Here is a tiny trained network, its code and every weight. The questions are about switching its units off for an input and a class, where a switched-off unit gives its printed mean instead of its output.

import numpy as np


def w(rows, s, z=0):
    codes = np.array(rows[::2]) - 128.0
    scale = np.full(codes.shape[1], s)
    scale[-1] = z or s
    return codes * scale


def f(y):
    return np.maximum(y, 0)


def log_softmax(a):
    a = a - a.max(-1, keepdims=True)
    return a - np.log(np.exp(a).sum(-1, keepdims=True))


def net(x, mask):
    res = np.array(x, float).reshape(1, 7) / 4 @ E
    y = f(res @ A[0][:, :-1].T + A[0][:, -1])
    res = res + np.where(mask, y, B[0][:, -1]) @ B[0][:, :-1]
    return log_softmax(res[-1] @ U[:, :-1].T + U[:, -1])


A, B = {}, {}
E = w([
[150,139,127,144],'x0',
[93,102,107,174],'x1',
[95,101,102,175],'x2',
[152,145,147,143],'x3',
[128,123,101,129],'x4',
[128,128,123,126],'x5',
[159,4,132,104],'x6',
],0.013)
A[0] = w([
[238,108,143,45,133],'N0',
[121,160,116,84,87],'N1',
[122,118,58,128,101],'N2',
[131,97,114,149,221],'N3',
[108,181,132,116,236],'N4',
[132,74,137,147,3],'N5',
[163,115,145,184,140],'N6',
[79,189,141,79,202],'N7',
[126,108,111,138,207],'N8',
[156,158,141,145,148],'N9',
[128,194,93,95,127],'N10',
[84,118,180,231,123],'N11',
[82,112,111,77,174],'N12',
[161,41,141,163,212],'N13',
[107,162,78,189,93],'N14',
[117,110,82,127,142],'N15',
[115,86,163,161,167],'N16',
[109,142,164,127,161],'N17',
[119,164,117,112,181],'N18',
[86,128,175,114,190],'N19',
[126,130,111,101,193],'N20',
[125,103,115,124,198],'N21',
[164,123,89,50,163],'N22',
[35,129,136,247,133],'N23',
[192,92,115,73,111],'N24',
[127,111,122,83,85],'N25',
[114,175,180,128,213],'N26',
[158,134,169,181,99],'N27',
[109,143,126,158,77],'N28',
[123,168,122,111,71],'N29',
[126,171,118,97,32],'N30',
[123,81,133,132,185],'N31',
[164,151,180,194,91],'N32',
[12,187,158,202,123],'N33',
],0.013,0.0052)
B[0] = w([
[52,41,170,58,222],'N0',
[93,121,165,167,153],'N1',
[100,137,86,137,149],'N2',
[119,146,144,176,178],'N3',
[161,158,72,141,214],'N4',
[170,152,67,129,151],'N5',
[142,137,115,157,153],'N6',
[162,185,119,163,212],'N7',
[140,110,154,209,166],'N8',
[106,135,117,142,168],'N9',
[164,184,163,194,193],'N10',
[152,98,53,81,192],'N11',
[137,141,134,141,161],'N12',
[124,171,186,176,219],'N13',
[54,77,77,66,190],'N14',
[163,138,123,138,154],'N15',
[169,179,111,174,171],'N16',
[145,98,125,167,157],'N17',
[196,127,127,216,178],'N18',
[187,144,84,171,162],'N19',
[129,160,163,157,156],'N20',
[135,163,152,159,165],'N21',
[105,132,183,120,179],'N22',
[127,65,64,68,235],'N23',
[79,100,146,101,185],'N24',
[119,113,128,118,147],'N25',
[127,131,110,148,207],'N26',
[88,109,110,118,148],'N27',
[84,132,159,68,150],'N28',
[104,144,154,145,157],'N29',
[59,203,253,158,152],'N30',
[93,159,130,141,179],'N31',
[133,120,134,87,163],'N32',
[126,76,96,92,245],'N33',
],0.0073,0.012)
U = w([
[160,150,244,253,180],'0',
[225,133,79,245,195],'1',
[131,57,121,48,2],'2',
],0.0077,0.0024)

Each question gives the input, the list of numbers given to net, and the class t.
The units are the neurons (one row each of A and B). Each row of codes is followed by its name. A weight is (code - 128) times the scale printed after its matrix; where a second scale follows, it is the last column's (A, B and U).
mask holds one flag per neuron, in row order. A switched-off neuron (its flag False) gives its mean, the last column of its row in B, instead of its output. The means were averaged over made-up inputs and are rounded, as every weight is.
A unit's drop is (log p(t) with every unit on - log p(t) with that unit switched off) / (log p(t) with every unit on - log p(t) with every unit switched off).
The circuit of an input: a set's keep is (log p(t) with only the set's units on - log p(t) with every unit switched off) / (log p(t) with every unit on - log p(t) with every unit switched off). Starting from the 12 units with the biggest drops (on a tie, the unit counted first), units are removed one at a time, each time the one whose removal leaves the highest keep (on an exact tie, the one counted first), for as long as the keep stays at least 0.8.
units of the circuit, in order: the units of the circuit, biggest drop first
top k neurons: the k neurons with the biggest drops, biggest first
drop of u: that unit's drop, to one decimal
input [6,7,-1,5,0,-5,7], class 0: units of the circuit, in order : [N13]
input [-3,-6,5,-1,-6,-5,6], class 0: units of the circuit, in order : [N13, N23]
input [0,3,-6,-1,4,-4,1], class 0: units of the circuit, in order : [N23, N11]
input [-4,3,-7,3,6,-1,6], class 0: units of the circuit, in order : [N13, N23]
input [5,6,-1,-2,6,-5,6], class 0: units of the circuit, in order : [N13, N23]
input [2,8,-2,8,3,2,6], class 0: top 2 neurons : [N13, N4]
input [6,6,1,-1,8,-3,-8], class 2: top 2 neurons : [N14, N23]
input [4,2,6,-5,2,6,-7], class 2: top 3 neurons : [N14, N23, N33]
input [-6,5,-8,8,-6,6,-8], class 1: top 2 neurons : [N4, N33]
input [8,-5,3,-7,5,-4,1], class 0: drop of N11 : 0.2
input [1,8,1,-7,-7,-7,-4], class 2: drop of N23 : 0.2
input [1,3,7,7,-2,-2,-2], class 2: drop of N23 : 0.1
